Look-ups in named tables: a row name and a column name give one cell, copied from the table.

Table Buf
|  | Foser | Ronogo | Vuka |
|---|---|---|---|
| Vasisi | -713 | -880 | -696 |
| Durog | -190 | 369 | 469 |
| Zub | 568 | 113 | 107 |
| Kepud | -490 | 405 | 465 |
| Meru | 515 | 59 | 615 |
| Tob | 280 | -906 | -214 |
| Miluz | -700 | 418 | 170 |
| Rilodam | -777 | -129 | 645 |
| Poma | -62 | -241 | -547 |
| Luzi | 139 | -586 | 528 |
| Fepizad | -795 | 504 | 254 |

Tob, Ronogo => -906
Fepizad, Foser => -795
Meru, Foser => 515
Rilodam, Foser => -777
Vasisi, Ronogo => -880
Rilodam, Vuka => 645

Sadu =
         Nudodup  Fasek  Makozar  Pigobep  Guvi  Dalid  Tam  Nuruvu
Zubagu        72    113      156      143    12     70  148      40
Nofiv        156    118      102      104   168     89  107     139
Nar          182    119      108       91   190     84   94     168
Paf           56    115      125      157    30     83  161      19
Sukere       149    104       94       75   169    120   73     170
Guketiv      193    123       97       96   214     80  100     170
Pomadub      121    114       87      116   146    105  117     108
Vid          182    112      122       75   172     89   78     184
Mafur         25    102      121      143     0    112  143      18
Zega         163    117       93       99   185     94  101     150
Penini       139    111       96       97   155    106   97     138

What is the Nudodup of Nofiv in Sadu?
156
What is the Tam of Guketiv in Sadu?
100
What is the Guvi of Mafur in Sadu?
0
What is the Makozar of Vid in Sadu?
122
What is the Nudodup of Mafur in Sadu?
25
What is the Guvi of Guketiv in Sadu?
214
What is the Dalid of Penini in Sadu?
106
What is the Fasek of Vid in Sadu?
112
What is the Guvi of Nofiv in Sadu?
168
What is the Guvi of Penini in Sadu?
155
What is the Fasek of Nofiv in Sadu?
118
What is the Pigobep of Vid in Sadu?
75
What is the Nuruvu of Sukere in Sadu?
170
What is the Pigobep of Guketiv in Sadu?
96
What is the Nuruvu of Paf in Sadu?
19
What is the Tam of Zega in Sadu?
101

Table Nim
cols = Dobag, Rozava, Kuv, Vusev, Far, Ladez, Teli
Lapak: [0.8, 0.8, 0.1, 0.4, 0.6, 0.8, 0.8]
Devozi: [0.2, 0.6, 0.2, 0.7, 0.0, 0.1, 0.6]
Zadu: [0.6, 0.7, 0.0, 0.2, 0.4, 0.8, 0.6]
Sisiv: [0.0, 0.4, 0.7, 0.2, 0.4, 0.5, 0.6]

What is the Ladez of Devozi in Nim?
0.1
What is the Ladez of Sisiv in Nim?
0.5
What is the Vusev of Zadu in Nim?
0.2
What is the Vusev of Devozi in Nim?
0.7
What is the Vusev of Sisiv in Nim?
0.2
What is the Rozava of Devozi in Nim?
0.6
What is the Far of Sisiv in Nim?
0.4

Gaz =
|  | Malu | Gikedag | Pekasa | Gove |
|---|---|---|---|---|
| Kope | 128 | 3 | 169 | 112 |
| Lanora | 88 | 127 | 122 | 152 |
| Lan | 111 | 36 | 175 | 149 |
| Gaseve | 102 | 70 | 157 | 153 |
| Zal | 100 | 81 | 147 | 148 |
| Nok | 89 | 129 | 119 | 150 |
| Kabaro | 124 | 39 | 136 | 96 |
| Varudu | 129 | 3 | 169 | 112 |
| Rifut | 120 | 63 | 117 | 89 |
| Kub | 103 | 121 | 89 | 100 |
| Sotemev | 116 | 2 | 207 | 166 |
| Golego | 115 | 5 | 207 | 168 |

Malu of Kope is 128
Gikedag of Kope is 3
Pekasa of Lanora is 122
Pekasa of Golego is 207
Pekasa of Rifut is 117
Gikedag of Zal is 81
Malu of Rifut is 120
Malu of Sotemev is 116
Malu of Varudu is 129
Gove of Gaseve is 153
Gove of Nok is 150
Pekasa of Kub is 89
Gove of Kub is 100
Gove of Lanora is 152
Pekasa of Varudu is 169
Gove of Golego is 168
Gove of Kope is 112
Malu of Golego is 115
Gikedag of Lanora is 127
Gikedag of Rifut is 63
Which row has the largest Malu? Varudu

